What can hang from each mark
J_466: J_348 J_700 J_917 J_992
J_580: J_917
J_803: J_691 J_700
J_348: J_104 J_369 J_580 J_597
J_873: J_104 J_992
J_29: J_352 J_597
J_104: J_29
J_260: J_992
J_369: J_29 J_700 J_803
J_691: J_104 J_352
J_992: J_430 J_466 J_580 J_917
J_597: J_348 J_580 J_700 J_917
J_700: J_260 J_992
J_917: J_873
J_352: J_597 J_691 J_700
J_430: J_369 J_466 J_700 J_803

Each row was made from one small tree. The marks that hang from a mark follow it in brackets, in the order of their numbers. Every link used is in the known rows. Write each row's tree.
Each row is shifted at random along 5 fixed directions that mean nothing.
Known rows
J_348(J_369(J_700(J_992) J_803) J_580 J_597(J_917)): [-113  -84  167  373   37  -22   40  -53  -73  122 -144   52 -312   55
 -244 -345   -7  121 -262  126  141  105  320  -32  148   44  300  -20
 -233  268   92 -521  249 -187 -405 -339  -88  142   59   84  -97  -11
   41  310 -317 -314  -11  -55 -304  -77   44  124 -316 -558 -168  133
   -9   -7 -138]
J_352(J_597 J_700(J_260 J_992(J_430 J_580 J_917(J_873)))): [-148 -241  420  171   46 -208   84   -1 -212  206 -274  -42 -335  334
  -83 -254 -142  231  188   10  -29  158  252    6   37 -124   69  208
   52   31  282 -302  -56 -204 -158 -285  342  -90   47   28 -236  -73
  166  493 -220    4   36  -69   35 -123   44  -97   47   48  -23  152
 -113  100 -312]
J_992(J_430(J_700) J_466(J_917) J_580): [ 138 -351  403  201 -154 -457 -124  -88 -428  493 -306  184   41  639
   -7 -101    0  403  255 -130   42 -111 -165  -65  -38 -569  125  164
   84 -121  362  130 -122  231   49 -226  275 -474 -264 -323  -46   20
  263  342 -335  372 -366  -54  192 -207   -1 -207   -2  126   13  267
  -84  -88 -165]
J_691(J_104(J_29) J_352(J_700(J_260))): [ 221  -84  -12  206  -98   20 -169    9   30  161 -124  331   -1  -68
   11  148   53  373  398  246  478 -168 -177  -52  -31 -326  -73 -139
  270 -307   26  256  -22  140  420   35 -433 -250 -186 -330    8    8
   70 -127 -348  126 -399  222  227 -278 -179  129   -8 -202  -84  238
 -130 -319    7]
J_352(J_597(J_917) J_700): [-327  -26  187  137  160   34  155  -29  202  -99   34 -355 -231 -110
   11 -288 -152 -244 -439   13 -215  325  339   43   70  462  298  -67
 -258  148  -18 -323  115 -302 -534   73  196  292  262  423  -92   -8
  -27  170  237 -257  372 -219 -216  188  166   -5   33  -99 -100   60
  102  290  -55]
J_597(J_348(J_104) J_580 J_917(J_873)): [  23  132   36  347   54  -33  111  -31   49  461  -84   52   46   22
   40   95  161  197 -252   62 -110 -170 -191  -56 -230    7  -84 -162
  156 -333   74   -7 -204   24  221 -108 -211  -26  -54 -198    8  107
  135 -107 -285   69 -546  225  136  -29 -125   77  -85 -249 -294  374
 -249   33   -6]
J_803(J_691(J_104) J_700(J_260(J_992(J_580)))): [ 224   62    9  -90 -232  -84   -7  -54  -42   14   42  199  -11  325
  -18  168   10  191  466  -65  -11  -68 -113   67   55 -310 -115  -65
   37  -66  178   42   -5  -35  147  179 -147 -272   19 -347   73  219
  183   44 -243  329 -244  -69   52 -266 -103  105  190  243   77   11
  -37  -16  -37]
J_700(J_992(J_430(J_803) J_466(J_917) J_580)): [  95  211   33   10    5  227 -257  -44  -57  195 -166  175 -181   59
   -8  -27 -154   59  199   11  178  148  -67   66  -92   -1   29   -3
 -164    8  107  123   87 -143 -142 -171  -51  146   56 -191   51   -7
  -62  285   38  248  -80   48 -189 -114 -363  105  -35 -106   78  311
  -47   37  -46]
J_597(J_580 J_700 J_917(J_873(J_992(J_466)))): [ -84  141   23  -45    5   85 -125  -97  -73  236  -47  -26   49   65
  161   43   55  -87 -173  -63 -241   43  -97   17 -121   70   77 -268
 -102 -195  113  152  -94 -256  -88  220  -46    4  135 -100   86   46
  -32 -127  -75  189 -147  -57  -48  -21 -123   97  -22 -145  -35  281
   60  100   11]
J_352(J_597(J_348(J_369)) J_691 J_700): [-213   83   68 -123  -59  121  225 -231  208 -261   -3 -434 -174 -106
  134 -111  -85 -339 -513  -54 -422  493  301  -24  -56  384  358 -107
 -333  212   15 -124  161 -249 -420  515   61  119  457  499 -117  160
 -136  161  259  -72  570 -133 -293   -8  150   43  208  -34   49 -122
  324  472 -128]
J_580(J_917(J_873(J_992))): [ 197 -307  238   14 -364 -153  194 -192 -275   67 -176 -173  102  245
   18  -50  128   18  157  -75 -158  153   35   35  -19 -410  240   79
  146  108   87   75 -119  -24  -20  246  -61 -368  -11  122 -163    5
  -60    4 -321  -76  -15   49  158  -33  147  112   25 -288    0  -60
  191  -87 -155]
J_873(J_104(J_29(J_597(J_700))) J_992(J_430 J_580(J_917))): [ 210  236  132  183 -340  331  154 -222   -7  118   26 -196  -93 -147
   14 -154  134  -31 -184  106 -141  274   85   54 -157   13  589 -134
 -214  144   -7   54   50   28 -312  196 -364 -131  215  246  -47  221
  -80  123  -65  -42  101  182 -263  -10  -30  232  -83 -480  -97  248
  159    9  -84]
J_430(J_369 J_466(J_700 J_917(J_873(J_104)))): [ 107  334   75 -243  -68   -9 -191 -235  299   -2   78  207  308  300
  219  145  -34  -11   53 -164  -31 -164 -362 -103  -86  -50  -15 -117
 -140  107  -14  241  -10  111  -17  274 -225  -77  116 -355  358  304
  110  -78  137  459   15 -113 -119 -133 -112   33   80   79  182  226
  374  113  311]
J_691(J_104 J_352(J_700(J_260 J_992(J_917)))): [ 371   11   35  191 -316  141   58 -164  102   66  -56   59  -84 -157
  -18  151   31  300  348  198  407   82  -53   71  -88 -177  250 -118
   98 -107   36  147  149   26  144  281 -644 -181   20  -46 -102  150
  -16    3 -222   70 -210  243   70 -232 -141  308  182 -444 -101  257
   28 -168  -63]
J_352(J_597(J_348 J_580(J_917)) J_691(J_104) J_700): [-297 -164  200  212   71  -62  255 -112   61   -7  -20 -375 -233  -57
    3 -206  -80 -302 -590   65 -325  424  318   -8   11  326  272 -111
 -192   92   54 -208   43 -380 -318  244  171  201  291  457 -141   21
  -81  168   96 -187  235 -181 -133   -8  126    5   63  -89  -72   14
   68  359 -139]
J_700(J_260 J_992(J_430(J_803) J_580 J_917(J_873(J_104)))): [ 172   19  342  424 -102  244  219 -102 -269  279 -170  -65 -475 -165
 -271 -199  -67  210  228  229  152  288  181   92  -63  -60  327  164
  -20   56  115 -224   90  -73  -79 -307 -240  111   81   87 -287   99
   41  469 -229  -77 -208  288 -142  -61 -202  281  -64 -546 -101  435
 -189 -141 -271]
J_430(J_466 J_700 J_803(J_691)): [-352  113  106  157  658  -29 -257  184   41  -86  120  321 -258   42
 -292 -287 -226 -209  -21  165  128    8   80   11  247  214 -133  -31
 -234  -21  -47 -202  198 -255 -173 -568  423  599  -13 -319  228   28
  117  213  153  122  -83 -389 -339  -22 -246  -61 -314   56  146  234
 -120 -125  189]
J_691(J_104(J_29(J_352(J_597)))): [-147  -74 -209  182  134  213 -259  107 -130   -7 -125  213 -254 -274
  -28  -48 -107  -75   74  343  324  208  130   83  202    4  -73  -91
  -23    7  -73   91  138 -236   43  -85   49  159  -34  -23  -34 -245
 -261   20  -46  -22  -15   -3 -130 -136 -232  115 -175 -113   66   28
  -73 -210  -56]
J_430(J_700(J_260) J_803(J_691)): [  -8  276  251   35  237  108  143  -62  201 -116  197  -62 -175  -31
 -209 -112 -128  -97   46  -32 -147   47   44  -44   11  224  207  -37
 -269    5  -62 -201  163  -79 -139 -112 -158  334  214  -87   97  395
  255  131  131   88  -32 -140 -202   58 -125  139   32  -80   -4  232
   53   70  155]
J_104(J_29(J_352 J_597)): [ 213  -75 -191 -342 -367  274  -31 -253 -141  -73 -184  -78   96   94
  279  248   30   60  299  -39 -171  232 -150   -8  -41 -417  264 -138
  -84  -83  -29  490  -25   59  142  587 -227 -429  113  -78   14  168
 -158 -241 -144  404  102  134   97 -161 -121  159  213  -19  121 -130
  431  -58  -60]
J_691(J_104(J_29(J_597(J_700)))): [-109  167  125  188  165   93   48   46  189   67   98  -36  -34 -132
  -34 -128  -69   80 -119  113   54  -66  129  -76   74  215  177 -118
  -94   32 -102 -168   57   43 -166 -167  -69  118   80   19  -19  129
  158   -3   62  -82  -65  -30  -21   45  -54   22  -72  -49 -197  231
 -106    2  117]
J_700(J_260 J_992(J_430(J_369) J_917)): [ -42  525  136   41  487  -49 -422  284  407  317   -8  599  -18  287
  -67 -139 -181  424  301  -16  318 -605  -93 -103 -103  136 -725  131
  134 -191  177 -354  -50   -2  140 -902   29  267  -63 -636  301  -20
  466  368   46  152 -427 -115  -23 -117 -344 -240 -298  412   43  412
 -429    0  177]
J_466(J_348(J_104(J_29(J_352))) J_917 J_992(J_580)): [ 116  -72 -182 -437 -346 -153 -442 -186  -52  219 -356  325  258  617
  313  312  -47   41  126 -301 -155    8 -299  -18   14 -434 -391 -126
 -102    2  128  473  -99 -214  123  431  -39 -435  -40 -468  306 -189
 -141  -22 -188  489 -119 -165  178 -292 -217  -47  148  492  349 -249
  272  210   66]
J_917(J_873(J_104(J_29(J_597)) J_992(J_430 J_466 J_580))): [ 103  142  410  250 -325  168  469 -255 -226  185   35 -357  -57  -74
   -1 -237  133  138  -24   48 -203  212  170   15 -116  -21  760   59
  -59  212   37 -128  -36  250 -364   50 -141 -271  249  299 -274  367
   92  174 -133   -6   75  279 -104   89  170  139   39 -454 -223  390
  119   16 -195]
J_466(J_348(J_580) J_700 J_917 J_992(J_430(J_369 J_803))): [-223  -45  190  245   66   -5 -173 -107  289  152 -183  162 -186   84
 -231 -274 -163  -73 -363   54   21  202   26  -48  142  124 -110 -112
 -312  114  -85 -101   86 -356 -355 -185  -72  290  -40 -246  150 -120
   -4  392    6   17 -156 -207  -89    8 -228  130 -192 -217   23  146
   10   71  127]
J_700(J_260(J_992(J_430(J_466) J_917))): [  55   75   78  262  -34  371   84  -92  -88   42  -52  -33 -313 -381
 -207 -150  -96   -8   -9  323  290  374  191   79   38  117  278   17
  -93   66  -10  -54  199 -120 -131  -56 -240  243  101  123 -170   -7
 -157  227   11 -101  -51  155 -244  -54 -255  296  -69 -519  -10  352
 -103 -134  -94]
J_348(J_104 J_580 J_597(J_700(J_260 J_992) J_917)): [ 100   66   52   52  -96 -134  -29  -88   40  183 -146  243 -151  342
  -99   35  -32  187   14  -14  -47  -55  -16   37   65  -71   58  -31
 -126   68  244 -230  136 -173   -4  -21  -55  -42   28 -235   13   80
  106  133 -293   49 -112  -80 -189 -237  -63   58   24  -68    4  110
  -72  147  -62]
J_430(J_369(J_803(J_691)) J_466(J_700 J_917 J_992(J_580))): [ -17 -164  167  -43  -40 -140 -192 -161  -60  119 -168  226   70  480
   12  -53  -66   66   46 -140  -41   36 -212  -71   59 -351  -70  -38
 -134   76   75  146  -51  -72  -37   18  -14 -141  -64 -391  261   92
  128  188 -182  362 -151 -214  -21 -199 -126  -18  -98   26  178   46
  234   -3   95]
J_597(J_348(J_104) J_700(J_992(J_430(J_466) J_917))): [ -82  351   -1  -24  164  151 -233  -84  160   89  -64   64 -144  -51
  -30  -39 -157 -151 -232    8  -65  206  154   39   22  325   65 -203
 -329   52   41  -57  235 -323 -293   58   30  313  200  -35   44   -8
 -123  176  189   59   64 -198 -280  -99 -343  100  -26  -27  109  236
  -60  165   47]
J_873(J_992(J_430(J_466(J_348 J_700(J_260))) J_917)): [  58  402  156 -214  -54    4 -171 -171  300  121   23  144  201  271
  121  -16  -58   51   93 -218  -68 -129 -159  -45 -156   66    6  -27
 -175   35  127   67   51  -48 -199  103 -122  -67  175 -213  252  184
  136  152  155  282   25 -185 -134  -60 -157  -21   70  163  161  277
  191  192  173]
J_369(J_29(J_352(J_700(J_260))) J_803(J_691)): [-103  404 -202  -31  199  650 -146  -57  136 -211  113  -87 -238 -579
   55  -12 -120 -300   45  130   18  235   74   13   38  365  163 -316
 -337  -41 -265   38  221 -327 -233  167 -507  396  403   57  211  215
 -148  -99  168   37  121   92 -248   -8 -251  366  -77 -336  -31  107
  280   22   88]
J_691(J_352(J_597(J_348 J_917) J_700)): [  60 -250 -135   31  -76 -167 -250  -38  -19  192 -292  256   56  229
  175  173   83  236  247   58  197  -40 -212    4 -121 -392 -239 -127
  230 -397  187  339 -128 -120  365  203  -85 -328 -185 -308   72 -156
  -63 -105 -335  267 -265   11  199 -293 -136  -17   37  -36   29   41
   55 -129  -82]
J_430(J_466(J_917) J_700(J_260) J_803(J_691(J_104 J_352))): [ 152  106  413   -3   51 -232  125 -232  230   72  147  126  154  432
  -68  -13 -132  156  311 -169  -26 -164 -200  -95   39 -141  221    4
 -147  -16   81  -44  110  121   -2   59 -208  -42   86 -367  241  527
  420   19    2  398 -262 -274   -4  -91  -98   27  156   76  103  401
  209   -1  292]
J_700(J_260 J_992(J_430)): [-115  268  244 -105  154  120   74  -21  195  -22   50  -14 -190   -8
 -139 -185 -242  -10   89  -51  -54   73  267  -15   93  314  -45  113
 -150  184   34 -364  115 -198 -215 -215   73  293  230   19  -41   73
   99  271  223  -81  139 -156 -130   62 -157  -17   18  174  140  169
 -112  131   14]
J_992(J_430(J_369) J_580 J_917(J_873(J_104))): [ 318  317    7 -252 -377   19 -417 -282 -310  230 -200  155  135  389
  370  212  -20  -36  274 -230  -44  105 -200   45 -190 -365  100   36
 -242  252  239  342  105  -41  -63  361 -132 -309  177 -100   74  101
 -153  231   28  545   63  -39 -199 -288 -258  108  122  119  269  113
  385  127  -39]
J_700(J_260(J_992(J_580))): [  61  393  170 -124  -18   93  205  -83  221   42  204 -111   94   43
   18    0  -29   95 -108 -110  -51  -90  101  -94 -100  263  128  -29
 -120   62    4 -207   31   48 -178  -34 -260   84  268   -1   33  281
  200   22  138   67  -46   20  -40   75  -37   28  131   63  -67  262
  -34  253  136]
J_466(J_700(J_260) J_917): [ -36 -104 -163   18   73  159 -400   70   47   46 -169  353 -213 -114
  -90   96 -108  -38  153  178  256   26 -205   25   75  -20 -395 -114
   -1 -217   15  240    5 -308  269   35 -177  171 -130 -374  214 -283
 -116   42  -80   82 -162    3  -42 -195 -267  155  -63  -53  166   50
  -51 -102   64]
J_104(J_29(J_352(J_691 J_700(J_260 J_992)))): [  65  277  -66 -156  -37  451   35  -73  273 -126   13  -83  -62 -218
  111   48  -39   27   -5   72 -123  112  -13  -41 -120  144  113 -218
  -79 -174 -135  141   20   19  -22  208 -403   54  258  -39   76  239
   44 -119   46   87   64  218   23  -15 -105  164   91  -83  -26  101
  107   97    7]
J_29(J_597(J_700(J_260) J_917(J_873))): [ -19   87  356 -165   -7 -205  239 -161  179  183   33 -184  225  438
  156    0  -18  246  117 -294 -407 -257  -52 -158  -74  -60  154  -13
  -16 -107  147 -169 -157   71  -53   92    2 -263  165 -150   41  369
  435  -61  -75  227 -108 -148  206   34  119 -108  212  219 -126  213
  167  220  106]
J_580(J_917(J_873(J_104 J_992))): [ -56  127  263  102  117 -277    1  102  107  163   99  116  192  293
  -16 -226   76   66  -28  -89  -62 -366   60  -35   -4   34 -173   61
  151   45   78 -325 -133  -13 -146 -398  123  -17    8 -111  129   -7
  253   58 -104 -161 -155 -136   54   85  168 -163 -224   86  -56  150
  -94   35  102]
J_260(J_992(J_430(J_369(J_29 J_700)) J_466 J_917)): [ -98  250 -143  -26  303   70 -813  142 -199  216 -213  565   21  132
   97  -93 -136   45  158  135  513  -86   28  -31   94 -141 -360 -124
 -105   -9  134  147  168 -234 -138 -408  152  115  -83 -424  235 -296
  -97  267  -32  280 -190 -220 -234 -343 -474  -34 -391   73  203  237
  -62 -164   78]
J_260(J_992(J_430 J_917(J_873))): [ -18   73  164   -8    0 -201 -219    3 -145  215 -149  171  177  365
   75 -123  -36  143  132  -67  116  -96  100  -28   31 -223  -98   46
   21   69  172  -81   26  -65 -204 -240  187 -136  -56 -162  -39  -78
  109  203 -131  120 -171 -153   77 -105 -134  -47  -78  106   21  166
  -40  -19    1]
J_691(J_104(J_29) J_352(J_597(J_700 J_917))): [   6  272 -135 -167   91  -20 -495   19  241  157  -89  370  248  182
  326  186  -79  102  257  -68  234 -239 -196  -46  -50  -44 -274 -228
   -7 -157   80  248    8 -142  149  152 -182 -110   22 -362  258  -39
   20 -233   22  293 -170 -184   68 -204 -295  -22   10  261   72  210
   81   18  236]
J_992(J_580(J_917(J_873))): [ -57 -205  182 -139  -13 -358 -195   23 -365  205 -169   82   85  510
  108  -43  -46  -30   96 -214 -136  -72   68  -15   86 -256 -191  114
   19   86  191  -45 -113 -179  -43 -110  374 -155   -8 -111    6 -200
    9  109 -120  113  -76 -231  140  -50   47 -184  -51  326  145  -78
   18  101  -54]
J_369(J_29(J_352(J_700)) J_803): [-125  233  335  136  193   22  269  -93  290   43  194 -325  170  -47
   81 -235    6  118 -190 -168 -200 -211  154 -216  -26  257  420 -187
 -173  -28 -184 -350   18  153 -485 -164 -315   11  269  149  114  477
  397  -71   26  -83  -48    1  149  235  201   -8  -44 -169 -345  237
  211  134  164]
J_691(J_104(J_29) J_352(J_597(J_700))): [ -58  157  -78   55  126   68 -309   63  122   73  -49  262   27  -95
  119   41  -66   83  180  135  332  -77  -10  -10   39   49 -103 -170
   10  -93   -5  111   58 -128   79   -3 -157   18   14 -193   79  -71
  -45 -127    0  101 -126  -57   20 -150 -229   48  -60    0  -29  220
  -39  -92  120]
J_597(J_348(J_104) J_580(J_917(J_873)) J_700(J_260)): [  29 -250  283  -94 -191 -273  176 -285 -297  242 -164 -203  -11  322
   21  106   19  -98 -187 -189 -500  192   92  -85   39 -167  174 -113
  -88  -57  196   16 -101 -267   88  475   66 -217  153   38 -126   68
  -31  -61 -239  108 -133 -164  139 -109  -13   46  161   19  113   43
   75  176  -97]
J_348(J_104(J_29(J_352(J_691) J_597))): [  91   52 -134 -280 -161   39 -116 -130  -73  -50 -102   81  105  244
  220  155  -19   16  141  -72 -193   32  -58  -18   55 -252   75  -74
 -115   43   66  186   67   10   33  296   12 -276  120 -107   83  139
  -13  -79  -99  297  119  -42  -29 -210  -28   -6  121  242  153 -165
  282  109  -16]
J_992(J_466(J_348(J_369)) J_580 J_917(J_873(J_104(J_29)))): [  39 -294  501  580 -168 -177  323  -66 -472  547 -194 -201 -226   64
 -115 -339   89  387 -186  106  -33   42  215    0  -41 -112  390  187
  120  -16  203 -309 -103  339 -245 -356  111 -309   -1  151 -316    6
  211  404 -317 -124 -371  260   78  100  263  -87 -176 -359 -271  455
 -271  -28 -324]
J_917(J_873(J_992(J_430(J_803) J_466(J_348(J_104)) J_580))): [-108   25  361  452  171 -205   81   81 -217  386  -91  174 -113  137
 -210 -300   73  307  101  135  158 -193   71  -27  -20 -108   44  150
  183  -69  153 -272  -96   86 -115 -694  218  -31 -121 -202 -129   29
  236  368 -318   18 -382  116   22  -22   -6  -71 -258 -243 -229  425
 -309 -127 -135]

Write each row's tree
[ -45 -110 -106  -62  -65  105 -448    5 -171   27 -325  248 -109   58
   12   56  -63  -74  182   69  151  214  -99   92   66 -200 -176 -135
  -66  -20   28  306   40 -396    6  125  -48  -12  -80 -260   51 -308
 -209  130 -196  110  -16  -41  -17 -217 -250  202  -25 -145  120  -65
   94  -61  -53]
J_466(J_700 J_992(J_917(J_873)))
[-104   55  -50 -122   -9  186 -234 -104  105   27  -68   16  -77 -144
   43   36 -152 -202 -117  -28    8  187  -92   30   27  262  -30 -160
 -230  -35  -30  237   71 -237 -180  290  -58  159  136 -103  173 -126
 -190   34  232  147   76  -93 -124   -3 -162   96   77  -11  147  144
  133  182   99]
J_992(J_466(J_348 J_700 J_917))
[ 168  -36  369 -308  -99 -404   84  -57   22  255  -87  102  202  768
   71   49  -56  361  318 -395 -226 -351  -52 -134  -70 -292 -252  185
  142  -32  278 -187 -218   71  144 -144  102 -346   30 -317   93  137
  406  121 -188  211 -208 -170  291  -82   56 -282  134  551  152   33
  -63  204   12]
J_700(J_260 J_992(J_580(J_917)))
[ 144 -157  370  286 -387   12  429 -232 -392  264 -103 -463 -114   66
   92 -167   97  145 -111  -29 -276  287  213   75  -95 -119  682   94
  -85  147   99 -154  -23  160 -344  156 -138 -336  224  406 -312  216
   68  178 -177  -36  -13  230   52  126  275  113  121 -351 -223  229
  149  105 -278]
J_992(J_580 J_917(J_873(J_104(J_29(J_352(J_597))))))
[ 257   75  135    6 -260   85  184 -231  262   36  -52   12  228  134
   27  150  117  275  141  -55   24  -28 -412  -80 -226 -237  315 -120
   79 -123  -45  343 -130  292  122  261 -458 -304  -65 -272   86  377
  180 -124 -205  271 -146  251  141  -98  -47  164  205 -338 -161  235
  162   -6   96]
J_430(J_466(J_700 J_992))
[ -71 -112 -123   69  142 -115 -477  121   13  160 -158  440   31  152
  121   39  -75  196  273  175  398 -186  -46  -20  147 -246 -300 -177
  103 -223   72  165   43 -148  186  -95   29 -108 -171 -376  143 -219
    5  -73 -198  182 -266 -162  113 -273 -215  -58 -142  147   59   97
  -53 -228   85]
J_691(J_104(J_29(J_597(J_917))) J_352(J_700))
[ -82  -41   39 -137  193 -139 -431  -47 -108   73 -194  427  190  392
   95    5  -39  120  194  -34  202 -120 -169 -171  132 -413 -220  -89
   13   69    3  223  -51  -17  117 -133   71 -186 -137 -490  303   -7
   51   47 -214  355 -105 -218   -5 -352 -216 -112 -269  104  227  -16
  205 -207  131]
J_430(J_369(J_29 J_700) J_466(J_992))
[ -13  197  325  105   74   60  145  -30  352  226  -15   34  -40    9
 -121  -81  -35  283   26  -27  -57 -219  -59 -125 -108  193 -132  -58
   76 -186  -28 -173 -148   56    3 -195 -290   18   75 -278   91  151
  330  119  -89  -31 -301  125  190   54  -61   44    7  -32 -123  356
 -176   98   93]
J_466(J_348 J_700(J_260 J_992(J_917(J_873(J_104(J_29))))))
[  86 -236  115  -27  -90 -194 -137 -108 -324   93 -147  244   77  325
  -17   76   50  216  547  -33  283  -85  -24 -109   92 -566  -11  -42
  107  -39  189   91   21 -156  237   69 -209 -362  -91 -293   62   66
  105    3 -504  218 -241 -119  148 -432 -152  115    3  -62  103   10
  191 -208  -44]
J_369(J_700(J_260(J_992)) J_803(J_691(J_104 J_352(J_597))))
[ 450   25 -197  344 -261   49  -42  -53  -70  301 -222  381  -24   38
  -49  354  302  491  296  236  286 -219 -572    5 -321 -504   79 -139
  296 -416  184  392 -144  255  624   29 -545 -396 -328 -478    8  202
   94 -117 -670  284 -549  543   67 -429 -190  258   20 -590 -339  241
 -162 -202 -127]
J_348(J_104 J_597(J_580 J_700))
[  30  -15   18   82   14  -92 -200   40  -11  130  -40  245  111   33
   65    9  -35  165  205   86  306 -153   28  -25  111 -129 -105  -73
   90  -42   -1   43   50   37  105  -55 -113 -119  -79 -174   28  -72
   24 -109  -88   43 -235  -63  149 -100 -117  -23  -86   72   16  143
  -81 -191   99]
J_691(J_104(J_29) J_352)
[ 111    6  114  166 -209  217  328 -168  -50  -40   -7 -293 -143 -204
  -50  -66   17    8 -146  112 -138  283  167   16   39   44  559  -27
 -150  195  -96  -82  107  141 -210  190 -192  -78  156  298 -213  221
  -28   31  -60 -139  148  193 -116   42   87  191   70 -354 -175   58
   96   39 -103]
J_348(J_104(J_29(J_597)))
[ -46   66 -190 -164  112  135 -344   90  -69 -119  -70  277 -167  105
  -41   58  -79  -92  415  -44   36   22  -63   86   91 -144 -324 -124
  -79  -71   48   75   36 -338   43  -40   36  101    6 -320  199  -63
  -48   55 -142  171  -25 -142  -96 -211 -255  117  -70  140  171 -139
   55  -83  -32]
J_369(J_803(J_691 J_700(J_992)))
[ -59  -10   32 -209  -38  -69 -298  -58 -172   42 -100   63   72  235
   95  -56 -119  -82  -60  -84   55  144  153   33  119  -16   66 -108
 -223   96  138   69  169 -219 -363  133  197  -39   97  -38   44 -144
  -79  130   55  152   87 -288 -133  -94 -107  -22   23  130  195   73
  116  130   29]
J_260(J_992(J_466(J_700) J_917))
[ 234  232   45  130 -119   10  -73   -9   12  245  -27  122  146   95
  135   98  132  237  204  -23   93 -273 -249   12 -239 -140  -10    0
  148 -124   97   74  -88  198  113  -82 -291 -199  -23 -175   74  128
  182    0 -173  123 -267  231   60  -84   -9   75   12 -132 -154  269
   -2  -15   15]
J_992(J_917(J_873(J_104)))
[  96  466  124    8   28   67  -36  -26  254  154   96  104  254   89
   67  -58   11  237   28  -48  181 -221  -72  -90 -177   94  114  -68
   -5  -45   56  -24   14  220 -215 -237 -158  -30   58 -193   66  254
  237   56   60  186 -181   72  -17   -6 -159  -11    2  -48 -168  434
 -101   94  144]
J_260(J_992(J_430 J_466))
[ -59   59  -21    2  -27  228   26  -79   95 -110   15  -91 -137 -137
   27  -62 -127  -28   -8  153   40  238  229   27  169   97  284 -163
 -198  123 -122  -28  192 -145 -256  151  -85   67  190  120  -62   92
  -87   10   56   27  160  -52  -94  -41  -98  136   50  -81   -2   35
  132   -9    0]
J_691(J_104(J_29(J_352(J_700(J_992)) J_597)))
[  77  427  150   25  -59  -92 -297  -28   43  314   70  238  110  305
  122 -127   35  122  -30 -140   24 -244  -89   37 -169   88   91  -39
 -192   42  261  -55   81   27 -343 -183   15 -116  124 -156  241   99
  193  308   63  241  -46 -138 -291  -87  -27 -139  -88  165   84  372
   20  191   58]
J_873(J_104 J_992(J_430 J_466(J_700) J_580 J_917))
[ -88 -120  201   83  -44   19   71  -70 -209  104  -62 -154  -90  -33
   -2 -148  -90  -56  -26   -3  -54  165  119   54   85   98  209   58
  -54   94   49  -64   14  -42 -239   28  136   19  109  111 -101  -47
  -34  102   54  -32   47  -12  -37   87   79   15   23 -112   -5  196
   32   59  -81]
J_992(J_466(J_917(J_873)))
[  56  225   83 -104 -106   67  102 -177   95   41   65 -138   55  -43
   72   59  -52  -48  -96 -127 -110   64  -22   -6  -63  220  251  -35
 -163  101   19   36   82   73 -212  239  -70  -24  225   71   19  181
  -25   24  184  132  104    8 -124   34    3   21  170    9   15  177
  110  259   43]
J_992(J_466(J_348(J_104)))
[ 204  207  -24  175  161   97 -229   88  187  228 -174  529   10  151
 -102   74   24  441  512  160  440 -293 -414  -55 -216 -351 -274   19
  278 -322   82  220 -123  184  394 -511 -182  -26 -313 -623  149  118
  208  113 -315  319 -465  253   62 -268 -422   59 -162 -201  -83  370
 -236 -299   40]
J_700(J_992(J_430(J_466 J_803)))
[-330  366   -6  100  527  101 -321  249  358  130  116  290  -77 -209
 -103 -144 -140   16 -162   89  227 -306  -64  -63   -5  545 -381 -135
  -52 -247  -57 -118   -9 -120 -133 -519  118  457   35 -372  278 -122
  140   98  259   42 -202  -86  -97   89 -182 -133 -210  137  -81  383
 -310  135  224]
J_992(J_466(J_348 J_700))
[ 117   33  206  163  -71  -44   23   24  -49  183  -84   96 -145  214
 -110  -97   -3  349  316  -16   52  -55  -24   52  -49 -159   79    9
   66 -127  164  -76  -76  109 -104 -266   34 -162  -65 -243  -64  135
  218  253 -208  168 -219  101   70  -76  -52   -9   20  -31 -137  247
 -212  -58 -168]
J_803(J_700(J_992(J_430 J_466 J_580)))
